Here is a tiny trained network, its code and every weight. The questions are about switching its units off for an input and a class, where a switched-off unit gives its printed mean instead of its output.

import numpy as np


def w(rows, s, z=0):
    codes = np.array(rows[::2]) - 128.0
    scale = np.full(codes.shape[1], s)
    scale[-1] = z or s
    return codes * scale


def f(y):
    return np.maximum(y, 0)


def log_softmax(a):
    a = a - a.max(-1, keepdims=True)
    return a - np.log(np.exp(a).sum(-1, keepdims=True))


def net(x, mask):
    res = np.array(x, float).reshape(1, 3) / 4 @ E
    y = f(res @ A[0][:, :-1].T + A[0][:, -1])
    res = res + np.where(mask, y, B[0][:, -1]) @ B[0][:, :-1]
    return log_softmax(res[-1] @ U[:, :-1].T + U[:, -1])


A, B = {}, {}
E = w([
[205,81,151,164,54],'x0',
[8,83,255,224,123],'x1',
[141,69,8,177,161],'x2',
],0.0099)
A[0] = w([
[160,250,103,114,113,14],'n0',
[202,124,209,111,39,139],'n1',
[162,59,103,113,106,113],'n2',
[92,179,173,151,148,132],'n3',
[111,61,155,191,82,3],'n4',
[170,207,111,75,130,233],'n5',
[214,89,105,89,160,85],'n6',
[153,209,98,43,122,90],'n7',
[87,152,186,118,182,184],'n8',
[160,114,158,94,126,36],'n9',
[227,82,80,143,146,123],'n10',
[83,131,44,204,162,132],'n11',
[91,106,146,132,129,60],'n12',
],0.011,0.0045)
B[0] = w([
[114,194,116,135,217,193],'n0',
[35,58,23,166,240,229],'n1',
[233,119,134,65,121,182],'n2',
[225,156,221,110,129,195],'n3',
[10,98,81,85,176,204],'n4',
[37,110,58,156,135,255],'n5',
[175,123,173,155,90,216],'n6',
[49,150,81,159,175,240],'n7',
[205,161,255,106,140,213],'n8',
[57,40,61,80,61,142],'n9',
[206,165,172,41,63,238],'n10',
[74,111,36,153,166,213],'n11',
[136,150,119,105,56,162],'n12',
],0.0077,0.01)
U = w([
[114,131,124,222,209,8],'0',
[100,49,41,89,91,254],'1',
[240,141,193,76,2,142],'2',
],0.009,0.00059)

Each question gives the input, the list of numbers given to net, and the class t.
The units are the neurons (one row each of A and B). Each row of codes is followed by its name. A weight is (code - 128) times the scale printed after its matrix; where a second scale follows, it is the last column's (A, B and U).
mask holds one flag per neuron, in row order. A switched-off neuron (its flag False) gives its mean, the last column of its row in B, instead of its output. The means were averaged over made-up inputs and are rounded, as every weight is.
A unit's drop is (log p(t) with every unit on - log p(t) with that unit switched off) / (log p(t) with every unit on - log p(t) with every unit switched off).
The circuit of an input: a set's keep is (log p(t) with only the set's units on - log p(t) with every unit switched off) / (log p(t) with every unit on - log p(t) with every unit switched off). Starting from the 12 units with the biggest drops (on a tie, the unit counted first), units are removed one at a time, each time the one whose removal leaves the highest keep (on an exact tie, the one counted first), for as long as the keep stays at least 0.8.
circuit, biggest first: the units of the circuit, biggest drop first
most important unit: the unit with the biggest drop
top k neurons: the k neurons with the biggest drops, biggest first
drop when u is switched off: that unit's drop, to one decimal
input [0,-8,-5], class 0: top 2 neurons	[n0 n7]
input [-6,-5,-4], class 0: most important unit	n0
input [-6,1,-2], class 2: circuit, biggest first	[n1 n8]
input [4,-7,2], class 2: top 2 neurons	[n10 n6]
input [1,0,5], class 2: circuit, biggest first	[n1 n5]
input [3,2,-8], class 0: top 2 neurons	[n1 n10]
input [5,8,3], class 1: top 3 neurons	[n4 n0 n12]
input [-3,-7,-2], class 0: top 2 neurons	[n0 n7]
input [0,5,-8], class 2: drop when n8 is switched off	1.1
input [6,5,2], class 1: drop when n0 is switched off	0.2
input [3,-5,8], class 2: drop when n10 is switched off	0.4
